(in the rows, 128 means zero)
Here are made-up objects, facts about them, and rows of numbers that follow some of those facts. Name the object behind each unnamed row.

There are 2 kinds of fact about the objects: ξ, Ψ.
bazu ξ nadur; bepluplo ξ paru; bepluplo ξ dodi; bezom ξ puflim; boku ξ pletu
braklor ξ puflim; braklor ξ zugon; brelabur ξ grustu; brelabur ξ dodi; brelabur ξ sakel
brufak ξ rutri; brufak ξ lere; bruros ξ dodi; bruros ξ pano; bruros ξ fegrelin
dadra ξ doko; dagik ξ skonoda; dagik ξ nupal; dagik ξ skido; devi ξ pletu
devi ξ zugon; devi ξ stati; dobes ξ dritagun; dodi ξ zugon; doko ξ paru
doko ξ stepuflak; dotek ξ leme; drigopul ξ trozi; drigopul ξ fostok; drinak ξ skunikla
driplan ξ sakel; dritagun ξ drinak; drivuplik ξ bezom; druzos ξ paru; duvagrak ξ risuk
duvagrak ξ flaski; duvagrak ξ stepuflak; duvagrak ξ pano; faduk ξ kledrer; faduk ξ fudokles
fegrelin ξ skunikla; fegrelin ξ fudokles; fegrelin ξ nadur; fegrelin ξ pletu; feru ξ stepuflak
feru ξ nadur; feru ξ zugon; firak ξ fumom; firak ξ saskun; firak ξ kezabre
flaski ξ rutri; flaski ξ pletu; fligel ξ skunikla; flogres ξ drinak; flogres ξ skonoda
fluter ξ doko; fluter ξ stati; gabegrol ξ gretrozu; gabegrol ξ duvagrak; geskar ξ rutri
geskar ξ skunikla; geskar ξ pletu; grabrepo ξ risuk; grenalo ξ rutri; gretrozu ξ miplupe
gretrozu ξ stobe; groflova ξ fudokles; groflova ξ nadur; grosto ξ devi; kledrer ξ paru
klegris ξ dodi; klegris ξ klofe; klofe ξ skunikla; klofe ξ dodi; klozos ξ klofe
labok ξ pekaver; labok ξ drinak; labok ξ stanes; leme ξ skonoda; leme ξ zugon
lere ξ rutri; letrol ξ risuk; loklan ξ balik; meli ξ dadra; mevum ξ doko
mevum ξ flaski; mevum ξ skunikla; mevum ξ skonoda; miplupe ξ flaski; miplupe ξ zugon
momum ξ skunikla; momum ξ stobe; mutefa ξ skunikla; neban ξ skunikla; nebrom ξ stobe
negum ξ fudokles; negum ξ mevum; negum ξ klofe; nize ξ drinak; nize ξ skunikla
nupal ξ vigres; pano ξ skunikla; pekaver ξ veflo; pitupla ξ rutri; pledi ξ sakel
plesus ξ skunikla; plesus ξ pano; plofel ξ doko; plofel ξ skunikla; plofel ξ tofakle
plofel ξ pano; ploklim ξ rapliver; plunedon ξ paru; plunedon ξ razu; plunedon ξ stozum
plunedon ξ zugon; rapliver ξ paru; rapliver ξ razu; rapliver ξ fusto; razu ξ grustu
razu ξ fligel; risuk ξ paru; risuk ξ skunikla; rotrunen ξ risuk; rutri ξ skunikla
sakel ξ paru; saskir ξ sodok; saskun ξ valen; saskun ξ skunikla; skido ξ vigres
skido ξ razu; skonoda ξ dodi; skuflum ξ rutri; skuflum ξ gatum; skuflum ξ zugon
skuplel ξ rutri; skuplel ξ flaski; skuplel ξ stati; sozul ξ feru; stanes ξ rulil
stanes ξ nadur; stati ξ pano; stefil ξ skuplel; stepuflak ξ skunikla; stepuflak ξ fudokles
stetol ξ klegris; steva ξ rutri; steva ξ klozos; steva ξ fusto; stigres ξ feru
stobe ξ skunikla; stozum ξ sodok; tetiskik ξ stami; tofakle ξ paru; tofakle ξ skunikla
tofakle ξ zugon; trabeflal ξ skunikla; trabeflal ξ stozum; trinom ξ klevan; trozi ξ skonoda
trozi ξ duvagrak; valen ξ rutri; valen ξ skunikla; valen ξ zugon; vedrun ξ tofakle
veflo ξ skunikla; veflo ξ pano; veflo ξ stozum; veflo ξ mestibil; vepe ξ skunikla
vibrar ξ risuk; zalalo ξ stigres; zalalo ξ klevan; zudoba ξ zugon; zutol ξ matrotron
balik Ψ c; bazu Ψ b; bepluplo Ψ c; brufak Ψ a; bruros Ψ a
dagik Ψ b; devi Ψ a; dobes Ψ a; dodi Ψ a; doko Ψ a
dotek Ψ c; drigopul Ψ a; drinak Ψ c; driplan Ψ b; dritagun Ψ a
drivuplik Ψ a; duvagrak Ψ a; faduk Ψ b; fegrelin Ψ c; firak Ψ c
flaski Ψ c; fligel Ψ a; flogres Ψ b; fudokles Ψ c; fumom Ψ b
gatum Ψ c; geskar Ψ a; grenalo Ψ a; gretrozu Ψ a; groflova Ψ a
grosto Ψ a; grustu Ψ a; kezabre Ψ b; kledrer Ψ a; klegris Ψ c
klevan Ψ a; klofe Ψ b; kloga Ψ a; klozos Ψ b; kostes Ψ a
labok Ψ c; leme Ψ a; letrol Ψ c; loklan Ψ b; matrotron Ψ a
meli Ψ c; mestibil Ψ a; mevum Ψ a; momum Ψ b; nadur Ψ c
neban Ψ b; nebrom Ψ c; negum Ψ c; nize Ψ c; nupal Ψ b
pano Ψ a; paru Ψ a; pitupla Ψ b; pledi Ψ a; plesus Ψ b
pletu Ψ b; ploklim Ψ a; plunedon Ψ b; plustone Ψ a; puflim Ψ a
razu Ψ a; rotrunen Ψ c; rulil Ψ a; rutri Ψ a; sakel Ψ a
saskir Ψ a; skido Ψ c; skonoda Ψ a; skunikla Ψ a; skuplel Ψ a
sodok Ψ a; sozul Ψ a; stami Ψ a; stanes Ψ a; stati Ψ c
stefil Ψ a; stepuflak Ψ a; stetol Ψ a; stigres Ψ b; stigu Ψ b
tetiskik Ψ b; tofakle Ψ b; trozi Ψ a; vedrun Ψ a; veflo Ψ a
vepe Ψ c; vibrar Ψ c; zudoba Ψ a; zutol Ψ a

Some rows with their names:
stigu: [ 91 163 141  87 103 148  91 164 108 163 111 115 173  94  95 153  94  85
 148 109  87 155 148 126 207 104 125 112  96 111 182 151 133]
kledrer: [167  74 135 104 142 125 184 129 113  76 167 128 103 158 130  78 153  82
 101 157 131 108 169 155 107  89 117 138 161 150  87 127  88]
skonoda: [175 104 140 178 137 155 145  85 171  76 167 122 112 147 126 159 131 110
  82 158 116 107 142 147 127 115  86 131 168 133 103 105  95]
valen: [127 157 114 133 112 112 126 114 129 161 104 147 118 108 138 136 121 152
 156 120 163 163 109 134 104 169 146  98 114 123 151 161 151]
puflim: [167  76 173 144 130 172 166  97 165  63 167 172 127 160 137 166 143 114
  74 121  92 102 118 142 135 124  81 135 165 125  97 101  96]
labok: [ 90 163  95 119 131  95  65 151  99 176  95 115  95  84 129 106 168 176
 147  96 162 103  62  86  96 117 157 159  98 102 109 101 179]
gretrozu: [156  71 139 166 114 124 177 127 153  81 168 116 112 162 160 141 126 133
 116 160 103 105 143 124  95 114 110 100 161 166 123 106 120]
momum: [ 93 168 131  88 105 122  96 168  97 160  98  92 169 102  84 149  97 113
 157 150 114 146 150 107 187 140 159  88 112 119 193 168 162]
doko: [172  85 118 111 131 141 136 105 152  97 161  96 105 163 122 101 116 118
  97 161 129 107 159 154 102 101 104 155 165 144 119 119  97]
flaski: [ 90 176  93 153 190 113  64 110 113 153 135 133 101  75 106 149 164 157
 150 111 176 103  69  85  93 156 137 159 118  99 133 128 175]
stati: [ 95 173  84 141 202 116  65 115 110 154 130 139 104  84 105 150 157 157
 154 120 176 101  76  96  93 152 150 159 124  94 130 139 172]
trabeflal: [113 157 143 110 111 101 159 154 120 161  87 164 132 145 151 114 124 178
 155 106 146 176 121 144 100 174 170 125 103 116 155 139 148]
feru: [118 154 158  92 108 119  91 105 117 166 114 151 133 138  94 109 123  94
 141  87 119 169 106 124  90 171 108 117 126 122  98 104 124]
pekaver: [115 149  94 110 127 135 132 127 129 170 108 162 157 131 148 137 103 163
 148 110 134 168 115 143  99 168 156 149  99 113 133 171 146]
rulil: [169  63 146 119 112 169 112 126 157 125 167 100 140 154 141 139 101 102
  87 142  87 117 145 131  92  88  86 155 157 142  83  93 107]
zutol: [137  58 162 155 126 135 194 157 118  72 156 150 150 169 176 114 139 119
  98 124  87 108 153 133 113  76 111 132 114 162  75 107  94]
negum: [ 90 169 102 121 133  96  61 125  99 165  91 109  89  79 105  97 176 159
 145  98 174 103  73  86 101 144 136 154 108 100 110 101 177]
sodok: [165  71 128 149 157 165 179 123 171  82 161 133 161 163 163 150 106 162
 100 156  89 105 148 155 114  74 113 158 151 126 103 117  97]
fusto: [138 169  96 102 155 135 126  85 149 156 128 172 148 136 120 130 106 127
 152 114 162 157 136 152 158 161 149 152 118 103 121 165  98]

Which object is each row?
No name comes twice in this set of rows, the named rows included.
[122 159 104 126 142 142 132  77 157 154 117 177 166 117 138 140 106 139
 147  96 137 159 115 155 186 154 132 152 106 109 107 167 101]	vigres
[120 170 103 153 126 115 131  82 155 171 125 167 161 102 148 130 102 116
 154 114 139 173 143 123 145 146 122 148 113 110 103 135 115]	fostok
[129 162 141 149  97 101 113  82 128 160  86 163 111  90 131 134 138 116
 141  88 149 166  99 134 166 166 107  90 111 145 101 133 139]	braklor
[ 86 173  89 145 172  95  71  97 104 155  97 156 107  86 133 119 175 167
 143  96 167  98  71 128 175 107 161 159 100 101 102 103 164]	skido
[175 102 114 155 149 150 163  82 169  77 166 130 132 161 136 134 120 124
  89 159 119 105 148 165 149  90 100 156 158 128 110 113  89]	grustu
[109 171 137 166 115 107 158  95 154 170 129 173 151  94 150 129 114  91
 151  91 129 171 136 106 157 163 111 121 105 116  86 110 115]	bezom
[175 137 119 100 191 152 169  74 166  74 171 146 133 162  98 107 120  86
 106 160 117 106 163 167 124 109 108 159 167 112 108 110  84]	paru
[162 173 127 142 197 175 104  73 163 115 157 175 162  99  78 159 122  72
 152 107 164 156 128 141 126 172 102 128 129 101  97 171  90]	zugon
[172 100 108 118 141 136 149  81 156  82 154 110 108 166 127  92 124 120
  87 158 130 104 162 162 138  83 106 158 159 144 116 112  83]	sakel
[ 95 177  94 105 193 152  62  90 112 176 155 133 113  90  83 144 145  89
 144  86 147 105  79  80  94 144  88 161 123  98  84 109 160]	nadur
[175  73 129 121 118 153 131 128 152 105 156  90 109 159 131 126 108 126
 102 161 115 112 142 140  95 104 101 146 163 144 130 113 109]	stepuflak
[124 152 126 149  98  99 116 108 116 160  93 150 104  89 141 136 135 142
 155 106 153 166 102 125 124 169 138  89 106 148 131 156 150]	skuflum
[160  66 154 121  99 152 104 144 140 133 150  88 120 157 147 122 107 117
  87 139  93 115 140 122  92  89  90 150 157 164  94 100 122]	stanes
[124 167 151 167 112 105 163 125 138 160 113 165 117 114 128 128 131 102
 155 102 155 177 149  92 116 167 115 100 113 108 130 128 136]	miplupe
[120 156 100 102 103  98 126 127 102 168  84 135 102 135 139  92 127 163
 150 122 172 161 120 148 103 165 167 109 110 151 154 162 144]	plofel

Now the same objects, written a new way:
Named rows:
klegris: [ 80 146  58 106 156 162 103 147  99 133 128 139 139 159 133 172 102 172
 111 110 167 108 149  87 176 117 149  94 168 126 160 133  78 100  96 163
 160 120 136 129 139 124]
skonoda: [134  99 120 122 141 106 110 100  92  76 148 156 154 135 130 166 129  93
 117 160  76 115 180 106 113 123  97 157 117 170 116 148 154  83  97 155
 162 143 178 149 135 124]
mevum: [135 111 103 116 120 119 106 100 105  82 144 125 159 149 111 151 105  64
 147 133  67 176 153  94 110 143  94 139  85 164  55 129 150 147 102 156
 149 146 171 113 143 158]
flogres: [ 69 143 109 103 124 137 166 114 189  69  84 140 134  80 166 139  85 114
 118 149 133 120 114 139 134 109  70 107 169 112  86 101 113 161 114 155
 112 138 100 172  77  80]
gabegrol: [123 105  61 129 119 116 127 138 139 110 137 108 143 136 107 141 100 151
 150 140 161 112 172  99 130 116  93 103 154 125 132 111 126 134 123  92
 149 140 112 153 132  82]
risuk: [147  99  87 103 104 111 100 164 186  75 130 134 151 164  61 177  71 146
 158 134 122 178 121  71 117 176  91  77 113  75  59 143  88 141 100  92
 169 162 122 153 122  79]
druzos: [147 114 112 123 121 133 104 161 178  80 129 150 119 115  73  94 132 165
 135 130 132 148 144  78 161 152 102 112  70  93  89 164  78 107 103  67
 165 129 110 166 127  76]
bezom: [116 115  70 138 126 119 124 138 141 111 138 105 137 124 122 123 113 152
 143 129 159 104 176 108 135 115  93 114 150 130 126 123 120 130 127  83
 136 136 113 142 134  83]
rotrunen: [130 123  41 101 133 162 114 140 101 152  99 139 156 166  79 181  72 168
 146 130 171 134 135  77 175 153 152  72 168 106 164 102  84 114  95 167
 169 121 119 160 124  95]
duvagrak: [146  86  89 124 120 118 124  93  94  80 140 136 168 164  69 173 106  64
 145 204  74 141 151  91 110 170 116 134 127 159 120 103 151 128 101 164
 169 151 160 164 108 112]
stepuflak: [134 131 116 115 128 107  99 111  96  92 145 108 157 123 149 170 126  66
 157 119  62 163 132  88 105 154 114 120  59 116  51 162 151 105 101 134
 148 138 173  82 140 147]
klofe: [ 48 146 114 101 140 117 142 148 186  67 106 133 135  87 176 183  77 111
 146 119 105 140  91 114 109 110  64  85 167  76  54 149 115 117 101 149
 108 160 120 142  78  79]
fegrelin: [ 60 162  48 109 152 161  99 149 109 156 122  78 139 152 153 172 107 163
 146 105 163 141 114  86 167 123 153  72 152  95 118 147  80 116  97 148
 142 117 132  79 144 153]
plesus: [ 50 142  94 103 137 127 149 141 193  67  93  81 154 111 168 176  83  76
 151 137  98 145  86 109 109 113  77  77 160  72  54 125  93 158 109 130
 114 160 105 132  74  80]
stozum: [123 119  69 135 123 115 125 138 141 111 133  99 137 121 120 120 114 151
 146 129 160 105 172 103 132 116  98 107 143 116 116 119 115 135 130  79
 140 131 110 140 136  82]
vedrun: [142  98 112 137 147 114 114 104 102  92 144 146 154 100 112 130 144  65
 153 149  78 123 174 106 119 152 121 152  55 162  78 140 131 117 110 128
 154 122 156 151 141 167]
matrotron: [140 118 105 167 135 123 118  89  94  93 139 103 159 117 129  97 160  67
 124 175  70  99 153 115 120 134 131 150  69 153  89 119 135 125 117 106
 155 122 137 121 131 150]
paru: [150 118 124 156 138 134 103 132 100  73 135 143 146 107  93  86 166  76
 108 175  61 136 123  84 143 176 134 155  40 125  70 160  87 104 103  80
 167 117 139 151 124 111]
vigres: [126 126  68 144 122 117 128 132 132 122 133  91 134 107 133 106 122 151
 142 127 163  91 174 107 134 115 110 109 138 114 119 115 115 139 140  75
 133 127 105 135 142  81]

Name these rows:
No name comes twice in this set of rows, the named rows included.
[144 117 106 130 121 132 110 160 171  88 132 140 120 112  85  92 132 164
 141 134 141 139 146  82 158 141 103 109  79 100  98 154  80 112 111  66
 160 125 108 164 127  78]	rapliver
[134 104 100 115 144  97 105 105 105  89 142 120 163 128 123 175 117  59
 160 126  67 152 159  93 105 159 124 133  60 127  54 140 140 140 109 138
 148 136 161 109 147 182]	veflo
[143  89  52 107 103 114 132 138 138 100 122 132 158 162  67 178  68 147
 154 182 161 132 172  85 121 139  94  83 164 112 143  94 137 142 110 136
 168 155 114 171 122  77]	grabrepo
[ 49 123 107 117 124 165 170 144 198 139  83 101 127  66 148 100 124  81
 171 172 161 165  86 151 167 132  56  72 154 158 113 145 139  83 111 137
 110 123 119 172  73  77]	pitupla
[126 109  77 128 127 116 120 149 146  91 140 128 137 137 107 131 108 159
 135 132 154 111 175  97 135 114  90 123 144 124 128 130 109 124 116  83
 148 141 117 156 134  80]	brelabur
[ 87 103  87 154 127 149 102 136 132 118 146  56 166 150  87 139 134  59
 173 139  63 183  89  91 111 202  89  89  53 164  53 170 146 116 102 121
 128 153 187  77  93 175]	rutri

The same objects again, as new rows of numbers:
Some rows with their names:
dritagun: [125 123 125 134 132 126 111 128 121 131 126 143 121 125 116 124 127 127
 135 129 130 130 129 130 137 128 130 134 131 127 144 126]
trinom: [129 131 129 123 138 128 128 125 130 131 133 121 133 122 132 130 139 129
 131 126 129 129 120 124 126 121 118 128 119 122  62 130]
fligel: [130 117 124 132 135 121 123 125 119 122 129 141 121 135 126 128 127 132
 136 131 134 131 129 136 135 131 139 131 130 129 177 117]
druzos: [129 128 131 115 110 128 137 128 132 126 127 117 134 121 134 133 128 133
 113 126 132 135 129 139 134 130 133 128 117 127 116 134]
bepluplo: [130 130 130 125 131 131 156 122 144 132 126 112 128 140 150 133 130 131
 118 130 127 127 133 133 121 140 129 129 130 130 103 137]
rutri: [130 121 125 134 114 126 108 134 117 123 125 145 126 133 117 122 119 123
 138 127 126 127 135 124 137 128 134 128 147 124 135 118]
valen: [133 130 129 126 123 120 118 128 129 123 132 114 126 127 132 129 125 134
 110 128 129 123 128 127 124 133 122 128 128 127 113 126]
mutefa: [132 127 129 125 118 120 115 131 130 128 130 120 127 124 114 129 123 128
 101 129 130 126 123 133 125 133 124 130 121 131  94 127]
drinak: [137 126 124 125 107 125 140 131 141 130 126 122 128 146 133 126 124 117
 114 128 125 129 133 123 119 138 128 124 135 127  86 127]
pekaver: [135 128 126 123 115 126 117 132 127 127 131 128 128 125 123 128 132 125
 113 126 129 127 124 130 128 130 127 124 125 126  90 124]
sodok: [129 122 126 129 120 134 120 131 120 133 126 160 125 126 117 124 133 125
 156 124 126 133 131 128 136 126 140 124 131 123 123 125]
fusto: [136 127 129 121 109 129 131 135 127 120 126 134 136 130 125 129 130 128
 122 123 130 128 130 131 130 129 133 118 137 126  93 126]
plunedon: [120 138 130 121 120 129 138 130 130 123 127 110 127 114 142 130 135 130
 113 129 129 121 127 135 118 120 133 119 118 136 229 135]
zutol: [128 126 132 134 131 134 110 123 126 146 129 149 125 113 111 126 136 128
 157 126 122 129 120 128 133 121 134 136 117 131  98 137]
kezabre: [126 134 129 126 109 130 125 135 121 117 131 133 131 127 123 127 128 118
 132 128 127 127 128 123 114 115 133 112 124 130 157 122]
dotek: [133 130 131 128 128 131 150 121 143 132 130 103 128 138 148 132 129 131
 129 129 123 123 134 122 120 137 122 127 128 126  84 133]
dodi: [127 124 130 134 128 131 114 128 117 120 123 129 131 130 129 128 118 133
 145 128 124 129 137 123 138 129 135 132 150 123 140 123]
stozum: [135 127 130 126  94 128 125 137 128 140 125 126 132 117 129 122 134 127
 124 123 126 133 128 128 128 127 121 115 122 121 116 130]
driplan: [119 142 129 117 135 133 146 137 127 117 123 143 133 127 130 131 139 131
 126 124 126 111 120 134 120 120 129 116 136 142 183 139]

Which object is each row?
No name comes twice in this set of rows, the named rows included.
[132 119 123 135 103 124 118 142 114 132 116 144 136 131 116 116 117 123
 135 122 124 137 139 120 141 126 121 120 148 116 187 117]	skunikla
[125 135 128 127 131 127 123 140 113 111 128 146 136 144 111 128 116 116
 130 129 125 116 123 115 113 121 123 114 148 137 116 118]	pletu
[136 127 129 127 113 138 143 125 144 138 130 135 131 138 138 128 139 116
 154 124 122 133 130 120 118 129 130 117 121 120  38 131]	balik

The same objects again, as new rows of numbers:
Known rows:
firak: [153 115  28 124 132 165  92 112 133 118 158 105 193 134 136  97 125 127
 124  99 147 128  79 163 135 127 135 109 108 128  84  76 141 150]
stetol: [145 113 187 119 134 140 103 125 130 132 167 120 129 130 133 136 119 115
 110 134 126 113 154 120 155 163 117 123 145 129 140  94 117 160]
gretrozu: [171 134 180 119 126 140 108 128 104 132 164 114 138 130 124 132  98 128
 110 118 115 116 139 116 171 176 122 128 142 145 143  96 131 164]
risuk: [ 66 110  49 159 106 125 136 112  73  93 139 110 174 126 115 156  97 134
 168 199 152 136 209  88 138 150 142  90  99 157  86 115 112  12]
druzos: [123 100  92 146 131 109 111 130  92  99 127 110 179 128 154 176  95 147
 200 174 159 133 147 126 127 112  95  99  88 161 113 112  85  77]
kledrer: [156  78 191 130 159 131 108 118  77 130 174 104 162  88 162 143 112 119
 177 156 162 119 135 121 173 177  91 123 137 154 147 103 125 127]
ploklim: [164 112 182 123 136 134 107 124 108 135 168 114 131 124 124 137 115 119
 114 123 122 114 142 120 168 163 112 123 141 135 145  96 122 163]
stanes: [137 102 220 121 141 149 109 124 102 147 162 121 137 132 156 141 127 114
  86 106 104 132 165 129 167 187 120 120 123 143 123 103 136 208]
pledi: [153 109 182 123 141 137 104 124 113 133 168 115 128 123 133 141 114 122
 124 130 135 112 140 122 165 164 108 124 143 142 147  97 124 154]
fligel: [171 158 154 130 134 128 125 105 106 123 168 110 124 118  47 126 136 143
 115  99 121 125 185 103 150 203 103 133 154 160 119 105 137 126]
pano: [137 167 143 122 133 125 120 113 133 128 162 122 119 125  45 128 148 147
 130  69 185 116 171  80 172 219 129 140 156 161 117  93 120 107]
stepuflak: [123 143 192 125 140 138 119 111 109 137 167 116 146 121 126 133 143 135
 129 100 132 135 201 115 167 230 124 135 134 159 110 105 141 164]
momum: [146 139  71  86 117  73 122 109  67 100 123 111 107 117 117 102 148 165
 116 113 124 134 151 129 148 177  98 104 118 106  96  88 179  81]
zalalo: [117 126  93 137 113 118 110 135 111 110 119 119 150 160 126 173  99 138
 135 128 124 131 153 128 122 106 119 101  86 152 111 108  93 118]
saskun: [133 176  63 144 110 108 122 115 113  93 124 108 144 151  79 157 116 156
 157 123 120 139 182 117 113 141 108 107  99 165  97 113 101  93]
fudokles: [126 121  46 124 140 166  99 117 144 127 161 108 216 133 164 106 140 117
 127 106 141 131  98 181 124 145 139 110  93 129  75  86 158 185]
fusto: [127 147  82 139 116 110 115 139 117 100 122 115 167 153 121 173 101 132
 154 142 119 123 144 139 116 103 109 100  82 143 117 111  91 129]
vigres: [139 143  77 136 113 113 116 136 117 106 122 117 164 156 110 173  97 137
 136 135 116 122 136 138 119 106 111  98  86 147 118 112  98 135]
kezabre: [149 137  83  83 118  77 121 132  78 106 121 118 122 119 176 109 133 140
 114 130 121 119 111 152 152 154 104  97 102  88 116  88 175 126]

Name these rows:
No name comes twice in this set of rows, the named rows included.
[173 114  96  74 103  86  99 117  54 108 121 108 114 128 170 111 104 186
 108 145 108 135 136 148 153 139 105 107 123  96 110  81 191 108]	flogres
[ 95  86  69 114 137 164  71 101 207 113 165 121 174 140 129 109 153 125
 117 161 166 130 105 171  84 103 124 112 138  93  78  71 116  97]	klegris
[124 101 123  81 127  92 112 126  64 120 118 123 105 127 201 117 143 143
 102 113 119 143 139 148 158 166 108  95  94  92  99  87 171 135]	bazu
[201 113 183 115 118 145 101 116  70 140 169 102 131 134 109 133  81 160
  93 128  80 124 165 131 166 153 112 134 150 152 138  98 149 178]	dritagun
[149 109  35 119 132 167  85 114 132 124 157 104 200 138 143 104 118 139
 132  95 161 131  78 162 143 121 138 112 108 135  86  73 141 144]	meli
[121 116 220 118 143 143 112 127 115 148 165 121 146 129 170 144 131 111
 102 113 108 129 176 134 167 197 119 121 123 141 123 104 133 204]	groflova
[149 135  79 161 115 115  95 115  93  85 121  91  88 176 160 171 133 116
 175 117  86 134 200 138 155  62 123  97 101 133 132  93  76 108]	lere
[188 159 230 112 113 157  96 126 147 120 159 112 124 129 145 106  71 138
 130 143 109 132 129 112 159 176 113 121 149 142 152  88 110 177]	leme
[165 170 168 134 132 132 112 104 112 119 169  98 113 133 127 129 146 113
 148 100 105 120 197 122 177 180 126 127 151 143 142  94 131 151]	geskar
[150  97 207 122 139 152 105 125 104 140 159 122 116 132 134 134 116 114
  91  97 123 129 143 109 174 171 114 118 131 145 130  95 119 167]	sozul
[ 95 114 165 121 113 155 110 129 103 138 165 124 142 135 160 131 103 123
 123 133 175 111 171  86 208 192 179 125 143 139 129  83 132 133]	duvagrak
[175 106 169 124 139 135 108 119 103 134 163 117 119 122  90 135 110 116
 101 109 130 113 122 114 160 148  95 123 147 144 150  96 115 148]	razu
[162 143 171 130 129 136  93 121 105 126 162 103 100 147 172 139 130 109
 162  89 137 111 167 118 209 147 151 127 152 131 160  76 110 162]	skuplel
[147  89 199 121 151 130 100 128  83 141 167 112 173 103 190 154 108 146
 185 127 189 123 140 118 191 192 113 135 136 163 134  94 125 141]	doko
[113 138  93 128 113 109  98 140 105 113 115 116 177 157 161 187  93 179
 186 126 162 131 151 134 146 121 126 116  89 167 104  97  97 124]	dadra

